Below are the code and all the weights of a small trained network. Each question names an input and a target symbol and asks about switching units off, where a switched-off unit gives its printed mean instead of its output.

import numpy as np


def w(rows, s, z=0):
    codes = np.array(rows[::2]) - 128.0
    scale = np.full(codes.shape[1], s)
    scale[-1] = z or s
    return codes * scale


def norm(h):
    return h / np.sqrt((h * h).mean(-1, keepdims=True) + 1e-5)


def f(y):
    return y / 2 * (1 + np.tanh(0.7978845608 * (y + 0.044715 * y**3)))


def softmax(a):
    e = np.exp(a - a.max(-1, keepdims=True))
    return e / e.sum(-1, keepdims=True)


def log_softmax(a):
    a = a - a.max(-1, keepdims=True)
    return a - np.log(np.exp(a).sum(-1, keepdims=True))


def net(x, mask):
    ids = ['ΞΠΩβδεσψ'.index(c) for c in x.split()]
    T = len(ids)
    res = E[ids] + P[:T]
    q, k, v = (norm(res) @ M[0].T for M in (Q, K, V))
    z = softmax(np.where(np.tri(T) > 0, q @ k.T / 3**0.5, -1e9)) @ v
    res = res + np.where(mask[0], z, O[0][:, -1]) @ O[0][:, :-1]
    y = f(norm(res) @ A[0][:, :-1].T + A[0][:, -1])
    res = res + np.where(mask[1:9], y, B[0][:, -1]) @ B[0][:, :-1]
    return log_softmax(norm(res)[-1] @ U[:, :-1].T + U[:, -1])


Q, K, V, O, A, B = {}, {}, {}, {}, {}, {}
E = w([
[108,133,97,146,149,124,150],'Ξ',
[81,85,145,113,160,131,164],'Π',
[131,82,113,120,101,143,107],'Ω',
[107,2,106,102,214,135,124],'β',
[118,110,96,128,154,123,137],'δ',
[151,115,96,138,182,130,171],'ε',
[139,89,55,131,157,134,137],'σ',
[132,98,94,139,144,140,179],'ψ',
],0.0037)
P = w([
[139,156,170,120,111,144,89],'0',
[76,46,38,99,176,81,255],'1',
[49,147,53,125,105,101,157],'2',
[159,162,184,91,126,124,170],'3',
[79,61,55,110,155,73,216],'4',
[51,140,61,141,96,95,141],'5',
[148,159,197,89,124,127,154],'6',
[78,62,62,111,149,74,209],'7',
[58,135,64,150,92,94,132],'8',
[154,160,196,89,130,133,148],'9',
[82,61,61,111,150,69,210],'10',
],0.0033)
Q[0] = w([
[131,85,107,154,93,60,116],'head 1',
[197,107,253,52,134,229,132],'head 1',
[188,162,212,39,207,232,143],'head 1',
],0.0059)
K[0] = w([
[150,59,74,92,112,25,209],'head 1',
[180,159,70,160,148,241,19],'head 1',
[191,188,161,172,209,251,2],'head 1',
],0.005)
V[0] = w([
[64,82,253,74,45,101,147],'head 1',
[149,10,129,135,211,163,175],'head 1',
[127,156,150,202,131,123,227],'head 1',
],0.0029)
O[0] = w([
[192,31,80,169,241,80,193,81],'head 1',
[214,160,208,169,94,57,42,253],'head 1',
[223,128,253,150,135,194,243,198],'head 1',
],0.0037,0.0023)
A[0] = w([
[39,144,46,97,86,112,53,79],'neuron 1',
[117,92,45,188,153,124,66,108],'neuron 2',
[188,174,190,163,77,155,152,106],'neuron 3',
[55,137,179,151,188,98,111,180],'neuron 4',
[176,122,183,99,152,120,49,117],'neuron 5',
[176,107,57,157,44,181,113,248],'neuron 6',
[180,49,115,78,210,117,141,152],'neuron 7',
[89,177,58,87,103,255,115,150],'neuron 8',
],0.0051,0.0018)
B[0] = w([
[196,106,103,196,96,166,99,146],'neuron 1',
[140,155,102,62,118,129,235,125],'neuron 2',
[116,46,65,106,141,150,91,144],'neuron 3',
[159,163,81,85,168,122,180,185],'neuron 4',
[126,151,86,166,104,78,254,105],'neuron 5',
[125,156,151,64,189,137,209,144],'neuron 6',
[108,174,142,138,99,188,47,251],'neuron 7',
[48,68,199,96,197,95,124,180],'neuron 8',
],0.0045,0.0026)
U = w([
[129,187,104,167,166,2,204,165],'Ξ',
[24,71,202,103,208,150,148,193],'Π',
[156,126,184,20,26,121,117,102],'Ω',
[107,6,42,127,182,120,25,2],'β',
[44,197,109,165,44,109,16,82],'δ',
[227,189,194,205,186,187,52,147],'ε',
[147,191,33,60,142,201,128,113],'σ',
[219,34,151,191,66,157,197,183],'ψ',
],0.008,0.0023)

Each question gives the input, a string of symbols that net reads in full, and the target symbol t.
The units are the heads (3 rows each of Q, K, V and O) and the neurons (one row each of A and B). Each row of codes is followed by its name. A weight is (code - 128) times the scale printed after its matrix; where a second scale follows, it is the last column's (O, A, B and U).
mask holds one flag per unit, heads first, then neurons. A switched-off unit (its flag False) gives its mean, the last column of its rows in O or B, instead of its output. The means were averaged over made-up inputs and are rounded, as every weight is.
A unit's drop is (log p(t) with every unit on - log p(t) with that unit switched off) / (log p(t) with every unit on - log p(t) with every unit switched off).
The circuit of an input: a set's keep is (log p(t) with only the set's units on - log p(t) with every unit switched off) / (log p(t) with every unit on - log p(t) with every unit switched off). Starting from all 9 units, units are removed one at a time, each time the one whose removal leaves the highest keep (on an exact tie, the one counted first), for as long as the keep stays at least 0.8.
circuit, biggest first: the units of the circuit, biggest drop first
unit that matters most: the unit with the biggest drop
top k neurons: the k neurons with the biggest drops, biggest first
drop of u: that unit's drop, to one decimal
input Ξ Ξ Π, target Ξ: unit that matters most : neuron 7
input ψ σ ψ β, target ψ: top 3 neurons : [neuron 5; neuron 3; neuron 8]
input δ σ δ Π ψ β Ξ, target β: circuit, biggest first : [neuron 1; neuron 8; head 1]
input Ω Ξ ψ Π Ξ Ξ Π Ξ Π δ, target σ: circuit, biggest first : [head 1; neuron 2; neuron 7]
input Ξ Ξ Π Ξ Π ε Ξ ψ Ξ σ ψ, target ψ: top 3 neurons : [neuron 8; neuron 7; neuron 4]
input Ξ Ξ Ξ Ω, target Π: circuit, biggest first : [head 1; neuron 8]
input Ξ Ξ Ξ Ξ Ξ ε, target β: circuit, biggest first : [neuron 3; head 1]
input Ξ Ξ Π ψ ε Π σ, target Π: circuit, biggest first : [head 1; neuron 8]
input ε Ω Ξ σ ε ψ δ Π σ ε, target Ω: top 3 neurons : [neuron 3; neuron 1; neuron 5]
input Π ψ ψ ψ Ξ β, target σ: circuit, biggest first : [neuron 2; neuron 7; neuron 8]
input β Π σ ψ, target Ξ: circuit, biggest first : [head 1; neuron 5]
input Π ψ Ξ ψ σ Ξ ψ ψ, target ψ: circuit, biggest first : [neuron 8; head 1]
input Ξ Ξ σ, target ψ: top 3 neurons : [neuron 1; neuron 7; neuron 4]
input ε Π Π Ξ Ξ δ, target Ξ: circuit, biggest first : [neuron 7]
input Ξ Ω Ξ Π σ Ξ ε ε Ξ Π σ, target σ: top 2 neurons : [neuron 7; neuron 2]
input ψ Ξ Ω, target ψ: top 3 neurons : [neuron 1; neuron 7; neuron 6]
input Ω ψ δ Π, target σ: circuit, biggest first : [head 1; neuron 8; neuron 4; neuron 7]
input Ξ Ξ Ξ Ξ δ Π Π σ, target σ: top 2 neurons : [neuron 7; neuron 8]
input Π Π ψ, target Ξ: top 3 neurons : [neuron 7; neuron 1; neuron 8]
input ψ Ξ Ξ Π Π ψ Ξ, target ψ: unit that matters most : neuron 3
input Ω Ξ Π ψ σ ε Π, target σ: top 2 neurons : [neuron 4; neuron 8]
input ψ Ξ Π Ξ ψ Ξ Π Ξ Ξ, target Ξ: top 2 neurons : [neuron 7; neuron 6]
input δ Ξ Ξ ε, target β: top 2 neurons : [neuron 1; neuron 8]
input ψ Ξ Ξ σ, target ψ: top 2 neurons : [neuron 5; neuron 3]
input δ ε Π Π Π σ ψ, target β: top 2 neurons : [neuron 1; neuron 8]
input β Ξ β, target σ: top 3 neurons : [neuron 2; neuron 4; neuron 7]
input Ξ Π Ω, target ψ: circuit, biggest first : [neuron 1]
input Π Π Ξ Π, target ε: drop of neuron 8 : 0.2
input Ξ ε σ Ξ Ξ ε ε, target Π: drop of head 1 : 2.0
